Below is a small trained network, with its code and all its weights. Each question gives an input and a target symbol and asks what happens when units are switched off, that is, made to give their printed mean instead of their output.

import numpy as np


def w(rows, s, z=0):
    codes = np.array(rows[::2]) - 128.0
    scale = np.full(codes.shape[1], s)
    scale[-1] = z or s
    return codes * scale


def norm(h):
    return h / np.sqrt((h * h).mean(-1, keepdims=True) + 1e-5)


def f(y):
    return np.maximum(y, 0)


def softmax(a):
    e = np.exp(a - a.max(-1, keepdims=True))
    return e / e.sum(-1, keepdims=True)


def log_softmax(a):
    a = a - a.max(-1, keepdims=True)
    return a - np.log(np.exp(a).sum(-1, keepdims=True))


def net(x, mask):
    ids = ['αβγδεηλμξω'.index(c) for c in x.split()]
    T = len(ids)
    res = E[ids] + P[:T]
    r = norm(res)
    for j in range(3):
        rows = slice(2 * j, 2 * j + 2)
        q, k, v = (r @ M[0][rows].T for M in (Q, K, V))
        z = softmax(np.where(np.tri(T) > 0, q @ k.T / 2**0.5, -1e9)) @ v
        o = O[0][rows]
        res = res + np.where(mask[j], z, o[:, -1]) @ o[:, :-1]
    y = f(norm(res) @ A[0][:, :-1].T + A[0][:, -1])
    res = res + np.where(mask[3:15], y, B[0][:, -1]) @ B[0][:, :-1]
    return log_softmax(norm(res)[-1] @ U[:, :-1].T + U[:, -1])


Q, K, V, O, A, B = {}, {}, {}, {}, {}, {}
E = w([
[107,151,46,80,130,20,66,93,138,178,111,110],'α',
[106,94,172,89,136,112,139,99,190,200,90,159],'β',
[110,116,136,149,99,151,140,41,174,179,158,152],'γ',
[87,143,133,79,105,122,214,81,185,142,93,163],'δ',
[106,103,91,139,158,135,150,133,197,186,234,157],'ε',
[98,163,83,34,186,166,168,156,66,182,142,121],'η',
[130,155,150,156,211,170,139,102,106,119,134,36],'λ',
[92,131,153,139,106,162,123,208,102,227,162,137],'μ',
[140,88,28,189,105,81,191,185,126,69,131,149],'ξ',
[105,88,82,144,117,126,6,94,98,141,116,226],'ω',
],0.019)
P = w([
[73,153,112,152,79,55,128,75,108,120,151,161],'0',
[70,167,117,154,115,78,123,85,122,120,138,153],'1',
[219,187,83,191,126,92,149,125,152,185,64,211],'2',
[100,106,147,116,113,159,114,132,109,129,115,85],'3',
[92,104,116,138,139,169,115,123,121,120,145,77],'4',
[250,103,88,163,132,200,143,144,154,182,92,141],'5',
],0.014)
Q[0] = w([
[23,86,180,75,106,109,94,60,138,97,104,89],'h1',
[125,130,185,125,122,136,108,181,98,39,125,105],'h1',
[195,160,50,178,148,175,147,142,168,247,93,150],'h2',
[36,115,133,52,113,129,124,89,175,132,140,94],'h2',
[118,148,142,142,118,117,80,158,108,87,148,72],'h3',
[49,100,169,60,108,82,78,105,131,32,158,72],'h3',
],0.011)
K[0] = w([
[31,117,155,120,171,37,73,55,178,161,94,176],'h1',
[173,193,146,151,135,21,120,93,90,138,122,211],'h1',
[158,2,95,137,113,214,76,165,107,116,130,78],'h2',
[94,164,138,92,200,138,172,122,226,164,131,109],'h2',
[161,190,89,178,118,80,76,121,99,151,110,158],'h3',
[91,189,96,101,167,35,25,38,164,150,104,195],'h3',
],0.0095)
V[0] = w([
[143,119,120,138,116,174,65,104,199,133,106,137],'h1',
[61,174,130,154,51,154,129,66,96,82,84,166],'h1',
[102,83,50,140,125,117,168,107,142,47,42,175],'h2',
[188,164,135,108,134,61,254,99,171,141,160,46],'h2',
[100,149,155,147,110,115,249,145,167,107,179,94],'h3',
[117,126,128,70,171,167,150,118,139,126,130,216],'h3',
],0.0079)
O[0] = w([
[188,153,134,111,25,41,120,52,104,170,99,128,110],'h1',
[189,98,155,161,167,204,109,130,71,133,206,15,222],'h1',
[154,2,43,61,81,134,163,139,180,100,10,111,106],'h2',
[155,172,158,13,139,116,79,102,222,127,153,66,163],'h2',
[91,113,56,167,53,108,149,146,81,214,52,95,214],'h3',
[77,51,170,120,190,167,162,84,97,195,175,166,254],'h3',
],0.0086,0.0023)
A[0] = w([
[92,113,70,173,106,94,64,129,121,165,132,82,65],'n1',
[93,124,145,176,175,181,98,148,67,83,153,115,178],'n2',
[241,132,174,130,149,153,154,131,109,144,101,146,212],'n3',
[178,215,130,62,136,123,91,134,230,84,143,134,23],'n4',
[164,154,93,112,167,111,166,167,168,166,73,139,139],'n5',
[59,117,100,92,150,97,163,185,70,62,151,112,3],'n6',
[199,179,83,155,131,148,120,187,133,152,108,199,78],'n7',
[154,146,158,176,106,105,120,103,140,169,105,131,198],'n8',
[102,105,140,149,117,142,116,153,113,3,117,27,75],'n9',
[141,118,89,120,169,123,143,95,193,156,135,159,146],'n10',
[180,117,115,141,107,103,96,148,160,139,162,202,175],'n11',
[80,172,157,185,121,106,119,140,82,135,181,146,89],'n12',
],0.012,0.0026)
B[0] = w([
[118,147,188,156,143,193,143,136,140,73,128,165,204],'n1',
[183,89,167,68,82,54,95,140,148,172,90,108,203],'n2',
[89,136,76,181,161,114,66,106,102,49,152,55,178],'n3',
[61,138,178,179,2,122,49,103,155,72,149,99,194],'n4',
[146,82,174,112,88,209,104,81,124,102,184,156,212],'n5',
[139,129,64,171,97,96,40,122,35,187,116,81,162],'n6',
[88,123,174,170,137,26,176,113,186,125,120,61,202],'n7',
[136,126,105,89,103,101,134,177,103,180,167,145,225],'n8',
[132,155,185,233,228,49,213,91,86,211,128,214,156],'n9',
[140,187,129,125,142,146,128,214,111,92,125,143,254],'n10',
[128,117,105,75,209,127,120,94,79,100,73,123,186],'n11',
[168,114,137,83,143,175,148,97,121,49,92,106,206],'n12',
],0.0099,0.0085)
U = w([
[56,101,115,179,75,86,52,142,161,102,169,84,173],'α',
[165,115,133,124,74,66,118,162,187,237,137,195,199],'β',
[218,108,91,197,72,230,102,69,111,198,205,151,75],'γ',
[181,65,87,77,115,132,174,115,220,106,63,57,209],'δ',
[107,144,112,144,208,219,105,164,131,116,144,161,159],'ε',
[169,139,3,100,154,107,69,135,64,151,174,42,141],'η',
[175,151,155,163,208,62,165,50,148,148,73,67,114],'λ',
[174,82,215,131,75,159,141,223,59,90,108,120,4],'μ',
[59,46,79,245,120,110,123,143,81,142,109,166,158],'ξ',
[213,38,132,81,143,114,63,32,103,91,135,211,32],'ω',
],0.0068,0.0032)

Each question gives the input, a string of symbols that net reads in full, and the target symbol t.
The units are the heads (2 rows each of Q, K, V and O) and the neurons (one row each of A and B). Each row of codes is followed by its name. A weight is (code - 128) times the scale printed after its matrix; where a second scale follows, it is the last column's (O, A, B and U).
mask holds one flag per unit, heads first, then neurons. A switched-off unit (its flag False) gives its mean, the last column of its rows in O or B, instead of its output. The means were averaged over made-up inputs and are rounded, as every weight is.
A unit's drop is (log p(t) with every unit on - log p(t) with that unit switched off) / (log p(t) with every unit on - log p(t) with every unit switched off).
The circuit of an input: a set's keep is (log p(t) with only the set's units on - log p(t) with every unit switched off) / (log p(t) with every unit on - log p(t) with every unit switched off). Starting from the 12 units with the biggest drops (on a tie, the unit counted first), units are removed one at a time, each time the one whose removal leaves the highest keep (on an exact tie, the one counted first), for as long as the keep stays at least 0.8.
circuit, biggest first: the units of the circuit, biggest drop first
top k neurons: the k neurons with the biggest drops, biggest first
heads that matter: for each layer, one digit per head in row order, 1 if its drop is at least 0.15 and else 0, layers parted by /
input λ μ η β α β, target ω: circuit, biggest first : (h1, n5, n11)
input ω ε γ, target ξ: circuit, biggest first : (h2)
input λ ω η ε ε α, target β: heads that matter : 101
input γ β β η ε ξ, target δ: heads that matter : 010
input β ξ ε η β δ, target ε: heads that matter : 000
input η ξ λ λ, target λ: heads that matter : 000
input β β ε ε ω, target ω: circuit, biggest first : (n2, h3, n4)
input ω α β β, target β: circuit, biggest first : (h1, n12, n8)
input γ β μ η μ η, target λ: top 2 neurons : (n7, n12)
input β β α, target ω: heads that matter : 011
input γ β α α ε δ, target β: heads that matter : 111
input α μ β, target λ: circuit, biggest first : (h2, n7, n12)
input α η α, target ε: heads that matter : 101
input λ η α, target α: heads that matter : 010
input η γ ε ξ β λ, target δ: circuit, biggest first : (h2)
input ξ δ β, target δ: heads that matter : 010
input γ β α β β η, target ε: circuit, biggest first : (h1, h3, n2)
input β α β, target ω: circuit, biggest first : (n5, n11)
input γ β β, target η: heads that matter : 100
input α α δ β λ ε, target α: top 2 neurons : (n4, n7)
input λ ε ε μ η β, target λ: top 2 neurons : (n7, n12)
